Each row of numbers belongs to one of the things below and depends on some of the facts about them. Some rows are named. Which thing is each other row?

Facts:
kegror: sits directly inside; dreplor: refers to
[brazor goflem karur kozar lastil rabran] kegror klistos
[brerir] kegror plagri
[brito drikli grifa plagri] kegror geburo
[brovom flezor grebel] kegror lastil
[dedone getrer gobre movi soflu vaflidor] kegror drobol
[depobir druza nifus] kegror fedresta
[dogro dulur plupes rosurol] kegror klaklol
[drasim filun skoronuk stabriban] kegror pletren
[drebes drobol drunugu flose grukem klaklol pamem] kegror guplestim
[drera drozus katrir petru pozar] kegror flibes
[druvuk tarin] kegror flegri
[fedresta rurin stedi studofa truzuno] kegror gero
[fibe flegri flibes gugrok plosok skobuflu sutrar] kegror fledum
[gaster kobik] kegror truzuno
[gigir skoplun stelom troskamun] kegror brazor
[keze noli] kegror grifa
[kistak plitik vugram] kegror rurin
[kluklin litroran muplo] kegror fibe
[mazivir sidu] kegror skitral
[moskudrom serok soka] kegror pamem
[nilo potrom rabos] kegror stabriban
[pegri zufles] kegror kozar
[pleras vazo] kegror karur
[brito] dreplor pletren
[dedone] dreplor potrom
[drera] dreplor goflem
[drunugu flezor troskamun] dreplor fibe
[druza soka] dreplor geburo
[dulur] dreplor plagri
[filun gobre kistak] dreplor stelom
[flose grebel movi] dreplor gugrok
[gaster] dreplor getrer
[getrer] dreplor klaklol
[gigir] dreplor petru
[katrir] dreplor grifa
[litroran] dreplor flegri
[moskudrom] dreplor zufles
[nifus] dreplor grukem
[nilo] dreplor rurin
[plosok] dreplor stedi
[plupes vazo] dreplor muplo
[pozar] dreplor gero
[sidu] dreplor keze
[skobuflu] dreplor brazor
[skoronuk] dreplor pamem
[tarin] dreplor dogro
[vaflidor] dreplor vugram

Some things and their rows:
gobre: [  9   4 -21 -12  -6   3  10 -20  12  -1 -11  -6 -12 -31 -22   3  -1  -9
   3  26 -16   1  -7  -7  16 -11 -11   7]
flibes: [ -8  -1  -4   1  -8   0  16  -8   3  -2  -4   0  -3  -8  -5  -7  -9   2
   4  16 -16 -13  -1   5  -1  -5   2 -12]
sutrar: [ -5   1  -3   2  -7   1  15  -6   4  -4  -5  -1  -3  -7  -6  -6  -9   3
   4  15 -13 -12   1   3  -2  -5   2  -6]
plosok: [ -7   1  -4   2  -8   1  14 -10   7  -2  -6  -1   3  -8  -4  -7 -10   2
  11  19 -11 -13  -2  -1  -5  -5   3  -3]
gugrok: [-10 -18   5  -5  -8   0  15  10 -23  -9  -3  -2 -14 -14 -27 -29 -15  12
  -8  -4  -5  -2  -4   7   8  -4   7  -9]
brito: [ -5   0  -4   2  -6  -6   9  -8   8  -5  -3  -3   2  -8  -5  -7  -7   3
   9  20 -11 -13  -2  -3  -9  -3   0   0]
truzuno: [ -5   1  -4  -2  -5  -4  14  -5   4  -3  -4  -3  -5  -5  -9 -10  -7  -4
   0  16 -20 -13  -3   1  -9  -5   2  -8]
studofa: [ -3   3  -3   0  -4  -2  14  -3   4  -4  -5  -3  -5  -4  -9  -9  -6  -2
   2  15 -16 -12  -1   0  -8  -5   2  -4]
rurin: [ -4   3  -3  -2  -6  -3  13   2   2  -3  -2  -5  -7  -5  -6  -7  -7  -1
  -6  13 -24 -12   0   4  -9  -7   4 -11]
drebes: [ -5   3  -6  -3  -7  -2  15  -5   2  -5   2  -3  -3  -4  -7  -6  -5   1
   2  17 -12 -11  -3   0  -2  -8   1  -2]
plupes: [-16  -8  -2   1  -6   7  21 -25   8 -12  -9 -25 -12  17 -16  -5  19  -1
   7  30  -1 -16 -10   2   0  -5   6  -4]
karur: [ -6   0  -4  -4  -7  -3  14  -8   6  -2   0   1  -1  -4  -9  -9  -4   5
  -2  17 -19  -9   0   3  -5   0   2  -7]
pegri: [ -4   3  -3  -3  -6  -1  14  -7   7  -2  -2   0   0  -3 -10  -9  -4   6
  -1  16 -15  -8   2   1  -4   0   3  -2]
brerir: [ -4  -2  -4   3  -4  -7   9  -4   4  -7  -2  -3  -5  -8  -7  -4  -5   6
   2  17 -12 -11   1   1  -6  -3  -1  -3]
nilo: [ -3   1  -4   3 -15  -2  12  -9  11  -5  -3  -2   1  -3  -8  -8 -14   0
   6  18 -14 -17  -6  -4  -5  -1   3   3]
klistos: [ -6  -1  -5  -3  -8  -3  14  -8   6  -2   0   0  -1  -4  -8  -9  -5   4
  -1  17 -18 -10  -1   3  -5  -1   1  -7]
pletren: [ -3   0  -4  -1 -13  -3  14   0   3  -5   2  -3  -7  -4  -5  -5  -9   5
  -8  13 -22 -13  -1   4  -4  -5   3  -8]
fledum: [ -7  -1  -4   1  -8  -1  14  -8   4  -3  -3   0  -3  -7  -6  -7  -8   2
   2  16 -17 -12  -1   4  -2  -5   2 -10]

Rows to name:
No name comes twice in this set of rows, the named rows included.
[ -3   1  -3   2 -11  -2  13  -5   6  -6  -2  -2  -5  -3  -9  -6 -10   2
   0  15 -15 -14  -2   0  -3  -2   2  -1] -> drasim
[ -4   1  -3   0  -7  -2  13  -5   4  -5  -2  -2  -4  -5  -8  -7  -6   2
   1  16 -14 -12   0   1  -5  -4   1  -3] -> mazivir
[ -2   1  -3   3 -14  -2  13  -6   7  -6  -1  -3  -6  -2 -10  -6 -12   2
  -2  15 -15 -16  -3   0  -2  -1   2   1] -> rabos
[ -3  -1  -2   3  -5  -7   8   3   2  -8   0  -6  -7  -8  -4  -2  -4  10
  -4  13 -16 -10   5   4  -7  -5   1  -6] -> keze
[-13 -18  -1  -8  -8  -4  12  -5 -15  -8  -1  -2   0 -14 -28 -35 -14   3
  11   9   3  -4 -15  -6   3  -2   4   3] -> flose
[  7   2 -17  -5 -13   3  10 -19  17  -1 -15  -6 -13 -30 -25   3  -7  -9
   2  23 -18   0  -6  -4  10  -4 -12   8] -> filun
[ -4   1  -5   2 -12  -3  11  -9  10  -4  -3  -3   2  -4  -7  -8 -11   1
   7  19 -13 -15  -5  -3  -6  -2   2   2] -> skoronuk
[ -6  -1  -5  -1  -8  -4  13  -7   4  -4   0  -2  -4  -6  -7  -8  -7   1
   0  17 -18 -12  -2   2  -4  -3   1  -8] -> skitral
[ -4   4  -3   0  -4  -2  12  -6   8  -2  -7  -4   1  -5  -7 -11  -8  -5
   9  18 -15 -13  -4  -4 -13  -5   4  -1] -> nifus
[ 10   7 -13 -12  -8   5  14  -5   9   1 -11  -6 -22 -28 -26   6   1   4
 -20  13 -25  11   6   7  13  -6 -11  -1] -> stelom

The same things again, as new rows of numbers:
Known rows:
getrer: [  4 -32   8  30  29 -53  -5 -18 -15 -24   3  -5   1  17 -13  10  21   5
  19  -7   2   8 -15  -5   3 -10   7  19  38  -1  13   6 -14   5 -13 -49
   8 -16   1   7   0]
moskudrom: [  3 -10  10  -3  -2   3  -4   7   7  -1 -14   1   0  -6  -1   7   3   4
  -3  -4  14   2  -1  -3   1   6  -5   0   9  -5   3  -3  -1  -4  -3   0
  -1  -5  -1   3   1]
plosok: [  0  -6   4  -2 -11  -4   2   4   5   6 -22   2   0  -1   2  -1   7   3
   0   4  18   0  -1  -4   3   1   0   2   7  -1   3  -2   3  -2  -6  -1
   0   1  -3  -6   5]
kozar: [ 0  8 -6 -2  5  5  3  1 -4 -4  6  1 -1  1 -1 11  1 -5  1  1 -6 -1  5  3
  0 -1  4  2 -3  0 -1  3  4 -3  2  3  1  6  1  5 -1]
skoronuk: [-5 -7  3 -6  1 -4 -3  7  3  5 -9  1 -2  0  4  5  7  3 -2 -5 14  0  5 -4
  1  2 -2  1  3 -4  4 -5 -1  0 -6 -5  1 -5 -3 -4  4]
stedi: [-2  0  4 -2 -3 -4 10 -3 -3  1  2 -2  2 -2  3 -4 -4 -2  3 -8  2  0  2  3
 -1  1  4 -1 -3 -2 -2 -1 -5 -1  4  4  0  1  1  4  3]
plitik: [-1  2  1  0  1 -1  9 -6 -5  1  8 -3  2 -1  2 -6 -6 -3  3 -5 -1  0 -1  4
  0  0  2 -2 -7  1 -3 -2 -7  1  4  2  0  0  2  3  2]
drasim: [-6  6 -2 -1 -1 -5 -1 -1 -3  0 12 -3 -2  4  3 -2 -4 -1 -2 -5 -4 -2  7  1
 -4 -1  2  1 -5 -4 -1  1 -2  2  3 -3  3 -1  0  0 -1]
pegri: [-1  7 -4 -1  4  5  2 -1 -5 -3  7  1 -1  1 -1  9  2 -4  1  1 -5  0  4  3
 -1  0  4 -1 -5  0 -1  3  2 -1  4  4  2  6 -1  4  0]
flose: [  6  -1  17  -5   6  -9 -32   2  13   0  -9   4   6  -6  -5  12  -6   6
  14  20  -7   6   9   2   3 -24  -9  -7  -7   2  -4  -7 -12   1 -11  -1
   5   5   2 -19 -14]
mazivir: [-2  4 -1  0 -1 -2  3 -2 -2 -2  7 -1  0  1  0 -4 -4 -2  0 -3 -5 -1  4  2
 -3 -1  2  0 -2 -1 -2  2 -1  0  3  1  0  2  1  2 -2]
drobol: [  9   0   0   3  -5 -16  -3  -3   2  -3  13  -6   0  -4  -2  -4  -3   1
  -4  -6 -13   0   6   5  -4   1   0   0   6  -3  -3   3   3  -5   5  -1
   1  -4   1   5  -3]
muplo: [ -8  17 -28  11  41 -15  -6  -3  -8  -6   9   3   5 -17   5 -28 -11  12
   2  23  34  -5  -9  -1  -8  28   1  -2 -13   8  -8  15  12 -10  -4   0
  -1 -11  -3  -7   7]
gugrok: [  2  15  11  -3  -6 -19 -28  -6   8   2  -2   2   7   1  -4   3 -17   3
  22  30 -21   3  14   6   0 -37   0  -7 -18   4 -10  -3 -13   5  -8   3
   9  19   4 -27 -18]
soflu: [  7  -1   2   3  -5 -15  -3  -5   0  -3  13  -6  -1  -3  -1  -6  -2   1
  -4  -6 -13   1   5   5  -3   0   1  -3   2  -3  -3   3   2  -4   6   0
   2  -3  -1   3  -3]
klaklol: [ -2  -8   4  20  11 -13   0 -11 -11 -21  13  -4   1  14 -10   7  -8   1
  11  -4  -7   3  -8   0  -6  -2   6  15  18  -6   3   9 -12   5   1 -21
   5  -6   7  13  -5]
gobre: [  8  -9  -1   2 -36  15 -22   7   7   0  34   1   2   6   0  -4  15  -1
   4  -7 -23   6 -24   0  -6   7 -16  16   3  13   2  -6  20  -2  -6   2
  -9 -22  -6   4   5]
skobuflu: [  0  -7   4  -2 -11  -4   2   3   6   6 -22   3   0  -1   2   0   7   3
   1   4  19   0  -1  -4   2   1   0   2   7  -1   3  -2   2  -1  -6  -1
   0   1  -3  -6   4]

Rows to name:
No name comes twice in this set of rows, the named rows included.
[  2  -1 -39   1   9  -2   5  -2   8   4 -11  -4  -7  15 -11  -9   3  11
 -17   8   7  -2   3   2  -5 -15  -4  -9 -28  14   5  -8  -4   5  25  -7
 -24  14   8  12  -7] -> geburo
[ -3 -10   5  -3   4   1   2   8   7   1 -13   6  -2  -5   2  -3   7   2
   0  -7   9   0   2  -5   1  -5  -2  -4   8   2   4  -3  -1  -1  -6   0
  -7   2  -3  -2   0] -> brito
[-9  4  0 -5 -4 -9  0  2 -3  2  9 -4 -2  4  5  0 -3  0 -3 -9  1 -3 13  1
 -6  1  3  2 -2 -8  0  0 -2  1  1 -4  4 -3 -1 -1  0] -> potrom
[ -1  -6  -2  -1 -29  29 -10   6   1   5  29   4   5  10   4  -4  10  -5
  11  -6 -12   5 -30  -1  -3   6 -14  17  -6  17   3 -10  11   3  -7   4
 -11 -18  -3   3  10] -> kistak
[ -5  -1 -10   7  45   5 -15   5   0  -9   0   7   3 -20   2 -10  -6  14
  -2  15  39   1 -12  -5  -4  31 -10  -5  -7   2  -3   7   3  -9  -6   0
  -3 -20  -4   0   4] -> plupes
[-8  8 -6 -4  0 -9 -2  2 -4  1 13 -4 -1  6  4  0 -6 -1 -3 -6 -4 -3 11  1
 -6  0  2  5 -3 -6 -1  0 -1  2  1 -5  3 -4  2 -1 -1] -> stabriban
[  0   6  -2   0 -17  -9   9   1   2   3  -9  -1   1   2   1  -3  -5   0
   1   1   5  -3   5   1  -3   0   6   5   7  -3  -2   3   6  -3   0   3
   1   6   1  -2   2] -> flegri
[-1 -1 10  0 -9  8  1  1  3 -6  0 -1 -1 -2 -1  3 -9  1 -3 -7  2  1  3  1
 -6  7  0  0  3 -8 -2  3 -3 -2  5  6  1  0  1  8 -2] -> dogro
[ 3  2  1  2 -4 -1  0  0  1 -5  7 -3  0  0 -2  0 -9  0 -3 -4 -7  0  3  3
 -4  3  0  2  3 -4 -2  3  0 -3  4  1  0 -1  3  6 -3] -> guplestim
[ -2 -19   6  10  19 -18   5  -7  -8  -5 -10   0   3   6  -3   5  11   2
  14  -4  16   4 -13  -4   6  -4   2   7  14   3   7  -3 -14   3  -9 -22
   1  -9   1   2   5] -> gaster
[-9  6 -4 -3 -1 -9 -2 -1 -4  1 14 -4 -2  6  4 -1 -4 -1 -3 -5 -5 -3 10  1
 -6 -1  2  2 -6 -6 -1  0 -2  3  2 -5  4 -3  0 -1 -1] -> rabos

Now the same things, written a new way:
Named rows:
pamem: [ -4  -7   0  -1  -1  -4   8  15   2   4   1  -8  -7   6   0  10  -6   3
  -4   2   9 -12   1   4 -11   1  -5   8  -7  11  -3  -5   8  -5  10   1
  -2]
dogro: [ -3 -11   3   4  -1  -7   4  10   6   9   3  -7  -8   6  -2  12  -8   2
  -2   0   9  -9   0   3 -13  -1  -7   4  -8  12  -4  -6  10  -3   6   3
  -2]
nifus: [-2  5 -4 -2  2  6 -5  3  1 -7 -1  3  1  6 11 -1 -9 -5 11  5  3 14 -2  4
  1  4 -6  7 -3 -1  1 -3  7 -8  4 11  5]
fedresta: [-5  1 -4 -7 -1  4  2  7  1 -7  0  0 -3  4  5  1 -6 -2  5  4  2 -2  1  3
 -5  3 -4  8 -6  3  2 -5  2 -4  7  2 -1]
druza: [-28   6  -2 -13   9 -26 -13  12   1 -33  37  10  11  16  24   7 -15  -8
   2  -9  -2  15   9   0   0 -11   0 -24 -14 -26  21   2  -6  16  10   6
 -17]
depobir: [-7  1 -1 -5  1  4 -2  3  4 -4  2  2 -3  4  2  2 -8 -1 11  4  2  1  1  2
 -5  1 -6  7 -5  2  0 -5  3 -3  3  5 -1]
gigir: [  2  -2  -2   3  -2   0   7  -3  -2  -7   4  -3   4   5  14   3 -11  -5
   8   0   2  15   6  14   2   1  -4   8  -3   9   2  -5   3 -12  11  18
   5]
rosurol: [ -2 -11   0   4  -2  -7   1   6   5   3   5  -3  -5   7   5   7  -8  -6
  -3   2   4   2  -2   5  -8   1  -4   3 -10   7  -1  -9   9  -3   6   5
   5]
drera: [  7  -3  -4  -3   5  -1   3   5  -5  -1  -1   2   7   0   8   0 -10  -4
   5   9   7  17  -4  14   0  -5   5   4  -2   0   4  -3   7  -6   9  11
  11]
flibes: [ 2 -5 -4 -8  1 -2  8  9 -3 -2  1 -1  1 -1  2  2 -7  0  0  7  5  0  0 10
 -5 -4  4  7 -6  4  5 -4  3 -3 11  2  4]
drozus: [  3  -6  -1  -6   2  -4   6   5  -1   2   3   1   3  -2   0   2 -10   1
   5   7   7   3   0  11  -6  -9   5   4  -4   3   3  -4   4  -1   8   5
   5]
goflem: [ -5  -5   3  -2  -2  -3  11   3   2   3   3  -8  -3   1  -2   9 -10   7
   7  -1   8  -9   7   7  -9  -4  -5   7  -3  15  -3  -4   2  -7  10   7
  -5]
katrir: [  7  -3  -3  -3   4  -1   3   5  -5  -1   0   2   8   0   8   0 -10  -4
   4   9   7  17  -4  14   0  -5   5   5  -2   0   4  -3   7  -6   9  11
  11]
pozar: [  7  -3  -4  -3   4  -1   4   5  -5  -1   0   2   7   0   8   0 -11  -4
   4   9   7  17  -4  14   0  -5   5   5  -2   0   4  -3   8  -5   9  11
  11]
potrom: [ -6  -7  -2  -5   0  -5   7   1   4  -1  -1  -5  -1  -2  -1  13   3  14
   5   4   5  -9   1   4 -16  -6  -6   3   0  10  -6  -9  10  -7  12   7
  -4]
flegri: [  0  -5  -2  -8   2  -2  11  13  -1   3  -1  -6  -2   0  -5   7  -8   7
   1   5  10 -11   1   8  -9  -5   0   7  -3   9   1  -1   4  -4  12   0
  -3]
plosok: [ 4 -3 -4 -2  3  0  3  4 -4 -4 -1  1  6  1  9  1 -9 -5  4  8  5 16 -3 13
  0 -4  2  6 -3  2  3 -4  8 -7  9 11 10]
gaster: [ -3 -13 -16   4 -21   7 -28   3   8  -7   7  15  -4  -8   9  -7 -12   6
   8   7 -26   0   2  28 -14  -1  13  35 -33 -20  22 -15  -5 -26 -23  16
  -4]

Which thing is each row?
No name comes twice in this set of rows, the named rows included.
[ -7  -1   2  -5   1   1   3   6   5   2   0  -4  -5   2  -4   7  -9   6
   9   2   9 -10   2   1 -10  -3  -7   6  -3   8  -4  -3   5  -5   5   3
  -5] -> stedi
[ -4  -5   3  -1  -3  -4  12   1   2   2   4  -8  -3   1  -2  10 -11   7
   8  -3   8  -9   9   9  -8  -3  -6   7  -3  16  -3  -4   1  -8  10   8
  -6] -> zufles
[-25  -6  -1  -5   8 -36  -9  17   1 -28  39   4   9  19  28  13 -14 -13
 -11 -10  -1  16   7   3  -3 -13   2 -25 -19 -21  19  -2   0  15  13   8
 -11] -> soka
[ -7   1   2  -5   2   3   1   7   6   2   1  -2  -6   3  -5   6  -9   7
  11   2   9 -10   2  -1 -10   0  -8   7  -3   7  -4  -2   5  -4   3   2
  -7] -> vugram
[ 0 -4 -5 -7  0 -1  8  8 -2 -4  0 -2  1  1  4  2 -6 -1  0  6  4 -1  0  9
 -5 -3  2  8 -6  5  3 -5  3 -4 11  2  3] -> fledum
[  0  -2  -5   0   2   0   1   2  -1  -7  -1  -1   3   4  13   2  -7  -6
   4   4   3  14  -3  10   0  -1  -2   6  -4   3   1  -5   9 -10   9  13
   8] -> sidu

Now the same things, written a new way:
Some rows with their names:
petru: [ 11 -10  14   3   7  -8  12   8   1  -4  -4 -11   7  -3 -20]
geburo: [  0 -18  17 -13  21  -1  17  12  -7  -9 -10  -7  -3  -1 -25]
noli: [  8  -9  17  -2   7  -4  16   6  -2  -5  -4 -12  11  -3 -21]
pletren: [  7 -10  14   8  14  -5  22   6  -4  -4  -3  -8   9  -3 -20]
filun: [ -8  -8  25   1   1 -17  13  14 -23  -2  -1  -7  24  14 -20]
drunugu: [ -6   1   8  -2  -1 -18  46  16 -15  -2  -5 -19   4 -17 -23]
klaklol: [  4   0   9  -8  17  -7  -1   2  -6   0  -5  -1   5  -3 -22]
gobre: [ -4  -9  23  -1  -1 -14   5  15 -26  -1   0  -8  24  13 -21]
drobol: [ 12  -9  11   2  13  -1   9   9  -9  -2  -2 -11  10  -5 -22]
fledum: [ 11 -10  16   3  14  -9  12   8  -1  -3  -2 -10   5  -3 -22]
klistos: [ 12  -6  17   6  13  -6   9   8  -6  -6  -4  -9   8  -5 -22]
kobik: [  8  -7  16   2   9  -4  14   8  -1  -3  -5 -13  10  -2 -20]
drozus: [ 10  -9  14   1   9  -8  10   8   0  -4  -3 -13   7  -2 -20]
skitral: [  9  -8  16   4  13  -5  15   7  -4  -4  -3  -9   9  -4 -22]
mazivir: [  8  -8  14   1   9  -5  12   7  -2  -4  -4 -13  10  -2 -20]
serok: [  8  -7  11   0   8  -5  11   8  -2  -4  -4 -11  13  -2 -21]
pamem: [ 11  -8  10   4  11  -4  15   9  -3  -3  -3  -4  13  -4 -22]
gero: [ 10  -8  18   7  12  -2  18   9  -1  -2  -5  -7  10  -4 -21]

Which thing is each row?
No name comes twice in this set of rows, the named rows included.
[ -3   4  12 -20   9 -10 -12  -1 -21   6  -7   5 -13  -6 -14] -> getrer
[ 10 -10  17   0   5  -4  18   6  -2  -5  -4 -10  11  -4 -20] -> keze
[ -6 -17  17 -13  14  -3  20  21 -11  -8 -13  -5  -7   0 -20] -> druza
[ -6  -7  29   0  -1 -15  10  15 -21  -1  -2  -7  24  14 -20] -> kistak
[ 10  -9  11   0   8  -3   8   8  -6  -3  -4 -15  11  -3 -21] -> soflu
[  5  -8  18   2   1  -5  24  14  -7  -2  -5  -3   7  -5 -17] -> nifus
[ 14  -7  17   8  11  -5  10   8  -6  -6  -4  -7   8  -5 -21] -> brazor

